Below is a small trained network, with its code and all its weights. Each question gives an input and a target symbol and asks what happens when units are switched off, that is, made to give their printed mean instead of their output.

import numpy as np


def w(rows, s, z=0):
    codes = np.array(rows[::2]) - 128.0
    scale = np.full(codes.shape[1], s)
    scale[-1] = z or s
    return codes * scale


def norm(h):
    return h / np.sqrt((h * h).mean(-1, keepdims=True) + 1e-5)


def f(y):
    return np.maximum(y, 0)


def softmax(a):
    e = np.exp(a - a.max(-1, keepdims=True))
    return e / e.sum(-1, keepdims=True)


def log_softmax(a):
    a = a - a.max(-1, keepdims=True)
    return a - np.log(np.exp(a).sum(-1, keepdims=True))


def net(x, mask):
    ids = ['δεζθλμσφψω'.index(c) for c in x.split()]
    T = len(ids)
    res = E[ids] + P[:T]
    u = 0
    for l in range(2):
        q, k, v = (norm(res) @ M[l].T for M in (Q, K, V))
        z = softmax(np.where(np.tri(T) > 0, q @ k.T / 4**0.5, -1e9)) @ v
        res = res + np.where(mask[u], z, O[l][:, -1]) @ O[l][:, :-1]
        u += 1
        y = f(norm(res) @ A[l][:, :-1].T + A[l][:, -1])
        res = res + np.where(mask[u : u + 12], y, B[l][:, -1]) @ B[l][:, :-1]
        u += 12
    return log_softmax(norm(res)[-1] @ U[:, :-1].T + U[:, -1])


Q, K, V, O, A, B = {}, {}, {}, {}, {}, {}
E = w([
[201,171,65],'δ',
[222,140,92],'ε',
[59,187,49],'ζ',
[235,143,97],'θ',
[221,144,92],'λ',
[62,118,152],'μ',
[108,235,168],'σ',
[210,108,248],'φ',
[198,125,225],'ψ',
[204,121,230],'ω',
],0.013)
P = w([
[254,9,159],'0',
[239,32,145],'1',
[218,29,147],'2',
[185,28,135],'3',
[165,36,124],'4',
[135,40,119],'5',
[122,48,102],'6',
[151,29,81],'7',
],0.0036)
Q[0] = w([
[184,92,39],'L0H1',
[93,81,246],'L0H1',
[191,119,30],'L0H1',
[96,79,217],'L0H1',
],0.012)
K[0] = w([
[9,139,163],'L0H1',
[179,86,145],'L0H1',
[16,157,140],'L0H1',
[190,62,121],'L0H1',
],0.012)
V[0] = w([
[33,182,126],'L0H1',
[138,254,88],'L0H1',
[72,83,121],'L0H1',
[93,73,91],'L0H1',
],0.0085)
O[0] = w([
[214,211,203,3],'L0H1',
[255,160,53,158],'L0H1',
[91,141,232,43],'L0H1',
[75,107,245,70],'L0H1',
],0.0056,0.0037)
A[0] = w([
[13,96,83,110],'L0N1',
[140,228,251,165],'L0N2',
[57,226,46,145],'L0N3',
[95,217,63,116],'L0N4',
[97,140,232,97],'L0N5',
[169,113,162,132],'L0N6',
[174,57,150,122],'L0N7',
[112,76,225,85],'L0N8',
[153,98,1,132],'L0N9',
[46,128,147,74],'L0N10',
[82,137,165,8],'L0N11',
[136,184,127,128],'L0N12',
],0.009,0.012)
B[0] = w([
[99,165,165,156],'L0N1',
[58,246,98,186],'L0N2',
[161,196,101,220],'L0N3',
[191,172,80,187],'L0N4',
[179,177,167,144],'L0N5',
[148,175,145,172],'L0N6',
[152,115,87,188],'L0N7',
[93,92,79,155],'L0N8',
[95,120,167,254],'L0N9',
[143,65,64,130],'L0N10',
[120,179,73,128],'L0N11',
[147,121,153,159],'L0N12',
],0.014,0.0067)
Q[1] = w([
[165,128,255],'L1H1',
[78,158,234],'L1H1',
[227,132,61],'L1H1',
[116,65,68],'L1H1',
],0.0088)
K[1] = w([
[161,180,197],'L1H1',
[219,131,255],'L1H1',
[25,211,132],'L1H1',
[145,161,37],'L1H1',
],0.0091)
V[1] = w([
[157,192,127],'L1H1',
[254,137,138],'L1H1',
[147,116,198],'L1H1',
[148,111,153],'L1H1',
],0.0088)
O[1] = w([
[131,64,162,208],'L1H1',
[75,105,227,252],'L1H1',
[40,129,168,37],'L1H1',
[2,148,147,100],'L1H1',
],0.0057,0.0041)
A[1] = w([
[116,165,226,131],'L1N1',
[21,140,166,91],'L1N2',
[40,160,229,128],'L1N3',
[96,18,71,93],'L1N4',
[105,118,51,108],'L1N5',
[157,219,177,146],'L1N6',
[126,92,50,140],'L1N7',
[127,97,218,131],'L1N8',
[62,170,175,115],'L1N9',
[209,188,108,136],'L1N10',
[6,161,106,82],'L1N11',
[97,85,160,9],'L1N12',
],0.011,0.014)
B[1] = w([
[95,177,180,149],'L1N1',
[146,241,122,145],'L1N2',
[97,234,116,158],'L1N3',
[121,26,162,155],'L1N4',
[176,163,94,137],'L1N5',
[159,74,183,223],'L1N6',
[81,161,155,177],'L1N7',
[131,182,89,144],'L1N8',
[57,152,164,149],'L1N9',
[83,110,91,255],'L1N10',
[149,217,161,147],'L1N11',
[250,41,253,128],'L1N12',
],0.014,0.0088)
U = w([
[57,125,6,97],'δ',
[126,124,125,130],'ε',
[191,147,216,75],'ζ',
[105,116,126,144],'θ',
[106,114,125,185],'λ',
[43,170,168,253],'μ',
[246,109,70,68],'σ',
[134,132,115,50],'φ',
[132,130,113,47],'ψ',
[169,136,136,154],'ω',
],0.014,0.0055)

Each question gives the input, a string of symbols that net reads in full, and the target symbol t.
The units are the heads (4 rows each of Q, K, V and O) and the neurons (one row each of A and B). Each row of codes is followed by its name. A weight is (code - 128) times the scale printed after its matrix; where a second scale follows, it is the last column's (O, A, B and U).
mask holds one flag per unit, layer by layer, with each layer's heads first. A switched-off unit (its flag False) gives its mean, the last column of its rows in O or B, instead of its output. The means were averaged over made-up inputs and are rounded, as every weight is.
A unit's drop is (log p(t) with every unit on - log p(t) with that unit switched off) / (log p(t) with every unit on - log p(t) with every unit switched off).
The circuit of an input: a set's keep is (log p(t) with only the set's units on - log p(t) with every unit switched off) / (log p(t) with every unit on - log p(t) with every unit switched off). Starting from the 12 units with the biggest drops (on a tie, the unit counted first), units are removed one at a time, each time the one whose removal leaves the highest keep (on an exact tie, the one counted first), for as long as the keep stays at least 0.8.
units of the circuit, in order: the units of the circuit, biggest drop first
k most important neurons: the k neurons with the biggest drops, biggest first
top k neurons in layer l: the k neurons of layer l with the biggest drops, biggest first
drop when u is switched off: that unit's drop, to one decimal
input σ δ δ δ δ θ ψ, target σ: units of the circuit, in order => (L0N7, L0H1)
input ω δ θ δ σ μ ψ θ, target μ: units of the circuit, in order => (L0H1, L0N2)
input θ δ φ ε σ μ δ δ, target μ: units of the circuit, in order => (L0H1, L0N4)
input μ δ θ, target μ: most important neuron => (L0N5)
input ω δ δ θ ζ ψ φ δ, target ζ: units of the circuit, in order => (L0H1, L1N6)
input φ δ σ φ ζ ψ ω ε, target ζ: 2 most important neurons => (L0N2, L0N4)
input δ δ ω, target σ: top 2 neurons in layer 0 => (L0N7, L0N6)
input σ μ σ φ, target δ: top 3 neurons in layer 0 => (L0N8, L0N7, L0N9)
input σ δ δ ω, target σ: top 3 neurons in layer 0 => (L0N7, L0N6, L0N9)
input δ σ μ δ ε, target μ: top 3 neurons in layer 0 => (L0N2, L0N4, L0N3)
input μ ψ ψ, target δ: 2 most important neurons => (L0N9, L1N6)
input ω ζ δ λ, target ζ: top 2 neurons in layer 1 => (L1N6, L1N1)
input δ σ δ δ ψ δ ζ ψ, target σ: top 3 neurons in layer 0 => (L0N7, L0N6, L0N8)
input δ δ ψ δ δ φ, target σ: 2 most important neurons => (L0N6, L1N6)
input μ μ μ δ ψ, target δ: most important neuron => (L1N6)
input δ δ ζ ω φ δ θ, target ζ: drop when L0H1 is switched off => 1.3
input σ μ μ μ δ, target μ: drop when L0H1 is switched off => 1.9
input δ δ φ, target σ: drop when L0N6 is switched off => 0.2
input δ μ λ μ λ, target μ: drop when L1N12 is switched off => 0.0
